Below are the code and all the weights of a small trained network. Each question names an input and a class and asks about switching units off, where a switched-off unit gives its printed mean instead of its output.

import numpy as np


def w(rows, s, z=0):
    codes = np.array(rows[::2]) - 128.0
    scale = np.full(codes.shape[1], s)
    scale[-1] = z or s
    return codes * scale


def norm(h):
    return h / np.sqrt((h * h).mean(-1, keepdims=True) + 1e-5)


def f(y):
    return np.maximum(y, 0)


def log_softmax(a):
    a = a - a.max(-1, keepdims=True)
    return a - np.log(np.exp(a).sum(-1, keepdims=True))


def net(x, mask):
    res = np.array(x, float).reshape(1, 3) / 4 @ E
    u = 0
    for l in range(4):
        y = f(norm(res) @ A[l][:, :-1].T + A[l][:, -1])
        res = res + np.where(mask[u : u + 6], y, B[l][:, -1]) @ B[l][:, :-1]
        u += 6
    return log_softmax(norm(res)[-1] @ U[:, :-1].T + U[:, -1])


A, B = {}, {}
E = w([
[94,109,202,74,205,107,166,70,121],'x0',
[81,120,155,170,159,254,108,146,37],'x1',
[220,118,159,166,115,108,62,56,85],'x2',
],0.0083)
A[0] = w([
[65,109,176,41,188,118,190,3,100,3],'L0N0',
[135,147,45,188,68,111,157,193,113,123],'L0N1',
[79,156,136,71,130,165,135,156,174,187],'L0N2',
[143,125,163,164,146,172,71,99,92,143],'L0N3',
[166,149,181,89,203,152,202,83,138,38],'L0N4',
[178,127,130,130,116,103,142,42,175,163],'L0N5',
],0.0047,0.0077)
B[0] = w([
[116,105,238,43,124,148,55,147,179,171],'L0N0',
[131,81,250,10,141,164,103,111,164,211],'L0N1',
[119,147,120,122,96,50,108,61,2,238],'L0N2',
[98,141,106,126,156,50,111,66,70,210],'L0N3',
[120,105,173,90,123,130,81,116,149,146],'L0N4',
[108,135,134,141,167,68,94,96,78,253],'L0N5',
],0.0059,0.0046)
A[1] = w([
[135,61,171,127,145,146,85,139,187,93],'L1N0',
[169,137,64,209,87,155,121,197,168,3],'L1N1',
[185,137,36,150,3,193,60,197,151,68],'L1N2',
[158,138,125,172,117,158,134,127,167,79],'L1N3',
[182,136,55,177,78,167,81,182,158,24],'L1N4',
[72,162,135,99,104,116,86,67,126,190],'L1N5',
],0.0067,0.0045)
B[1] = w([
[116,130,122,124,135,112,154,159,93,141],'L1N0',
[82,153,178,77,146,102,102,101,150,135],'L1N1',
[57,132,254,34,160,111,113,68,151,192],'L1N2',
[142,105,146,122,146,139,119,111,142,129],'L1N3',
[64,137,179,81,160,97,126,76,144,150],'L1N4',
[177,86,114,144,144,132,109,196,131,254],'L1N5',
],0.007,0.0063)
A[2] = w([
[148,70,124,99,189,77,77,212,82,155],'L2N0',
[19,132,142,74,130,100,184,148,162,30],'L2N1',
[169,169,68,129,119,96,197,108,254,59],'L2N2',
[57,145,80,66,105,155,180,193,167,1],'L2N3',
[137,101,185,73,134,172,113,118,171,83],'L2N4',
[79,136,59,91,135,178,236,178,145,6],'L2N5',
],0.0085,0.0039)
B[2] = w([
[120,180,130,159,41,109,185,223,151,254],'L2N0',
[206,73,153,166,148,90,1,68,97,203],'L2N1',
[147,139,71,110,129,90,210,112,178,171],'L2N2',
[199,74,177,170,192,112,48,112,60,167],'L2N3',
[82,217,158,84,74,104,123,182,124,176],'L2N4',
[205,137,108,203,171,97,59,109,27,154],'L2N5',
],0.0075,0.0082)
A[3] = w([
[119,110,143,108,128,141,103,132,149,100],'L3N0',
[127,123,83,99,127,91,162,111,191,74],'L3N1',
[69,128,109,161,159,255,124,121,110,54],'L3N2',
[190,112,106,140,113,108,100,70,124,98],'L3N3',
[83,133,138,152,138,218,133,135,81,167],'L3N4',
[98,95,184,58,178,121,119,145,143,3],'L3N5',
],0.012,0.002)
B[3] = w([
[168,131,197,114,131,59,132,89,136,153],'L3N0',
[52,80,51,63,188,216,187,141,180,201],'L3N1',
[154,88,48,63,181,72,159,153,207,182],'L3N2',
[110,95,107,161,196,254,105,156,71,254],'L3N3',
[145,97,69,82,131,78,182,120,237,214],'L3N4',
[117,208,213,100,39,220,71,30,163,220],'L3N5',
],0.0077,0.0065)
U = w([
[110,161,241,50,89,120,69,64,166,181],'0',
[151,63,14,80,183,107,177,137,201,177],'1',
[202,85,130,210,166,143,30,113,4,166],'2',
[100,184,131,178,45,105,192,249,120,145],'3',
[70,148,91,184,97,187,155,88,106,1],'4',
[75,153,96,197,98,171,153,80,121,10],'5',
[81,145,90,201,79,182,142,84,133,1],'6',
[65,149,101,187,101,214,166,99,116,5],'7',
],0.013,0.0064)

Each question gives the input, the list of numbers given to net, and the class t.
The units are the neurons (one row each of A and B). Each row of codes is followed by its name. A weight is (code - 128) times the scale printed after its matrix; where a second scale follows, it is the last column's (A, B and U).
mask holds one flag per neuron, layer by layer. A switched-off neuron (its flag False) gives its mean, the last column of its row in B, instead of its output. The means were averaged over made-up inputs and are rounded, as every weight is.
A unit's drop is (log p(t) with every unit on - log p(t) with that unit switched off) / (log p(t) with every unit on - log p(t) with every unit switched off).
The circuit of an input: a set's keep is (log p(t) with only the set's units on - log p(t) with every unit switched off) / (log p(t) with every unit on - log p(t) with every unit switched off). Starting from the 12 units with the biggest drops (on a tie, the unit counted first), units are removed one at a time, each time the one whose removal leaves the highest keep (on an exact tie, the one counted first), for as long as the keep stays at least 0.8.
circuit, biggest first: the units of the circuit, biggest drop first
top k neurons: the k neurons with the biggest drops, biggest first
k most important neurons of layer l: the k neurons of layer l with the biggest drops, biggest first
drop when u is switched off: that unit's drop, to one decimal
input [-7,-8,6], class 1: top 3 neurons	(L3N1 L3N5 L0N5)
input [3,-2,-3], class 3: circuit, biggest first	(L2N0 L1N5 L1N2)
input [1,-1,3], class 3: top 2 neurons	(L2N0 L2N1)
input [-7,-6,-1], class 0: circuit, biggest first	(L1N2)
input [7,-5,8], class 2: circuit, biggest first	(L1N2 L3N3)
input [-8,-8,-8], class 0: circuit, biggest first	(L1N2 L2N1)
input [-2,1,3], class 3: circuit, biggest first	(L2N0 L2N1)
input [-1,-6,7], class 2: top 4 neurons	(L0N5 L3N3 L3N4 L3N2)
input [-4,-7,-8], class 2: top 2 neurons	(L2N3 L2N1)
input [-1,-6,-8], class 2: 3 most important neurons of layer 2	(L2N3 L2N1 L2N5)
input [-2,-3,-3], class 3: top 3 neurons	(L2N0 L0N1 L0N2)
input [-5,2,-6], class 2: top 3 neurons	(L2N1 L2N3 L2N5)
input [-5,5,0], class 0: top 2 neurons	(L1N2 L0N5)
input [-5,2,4], class 0: circuit, biggest first	(L1N2)
input [-8,-3,8], class 0: top 4 neurons	(L1N2 L0N2 L1N4 L2N1)
input [3,-4,3], class 1: top 2 neurons	(L1N2 L2N1)
input [3,5,-8], class 2: top 2 neurons	(L2N5 L2N1)
input [-2,-5,-6], class 2: 2 most important neurons of layer 2	(L2N3 L2N1)
input [-7,5,-7], class 0: drop when L1N2 is switched off	1.5
input [0,4,-1], class 1: circuit, biggest first	(L3N4)
input [2,1,-2], class 3: drop when L2N0 is switched off	0.4
input [3,-7,6], class 1: drop when L1N3 is switched off	0.0
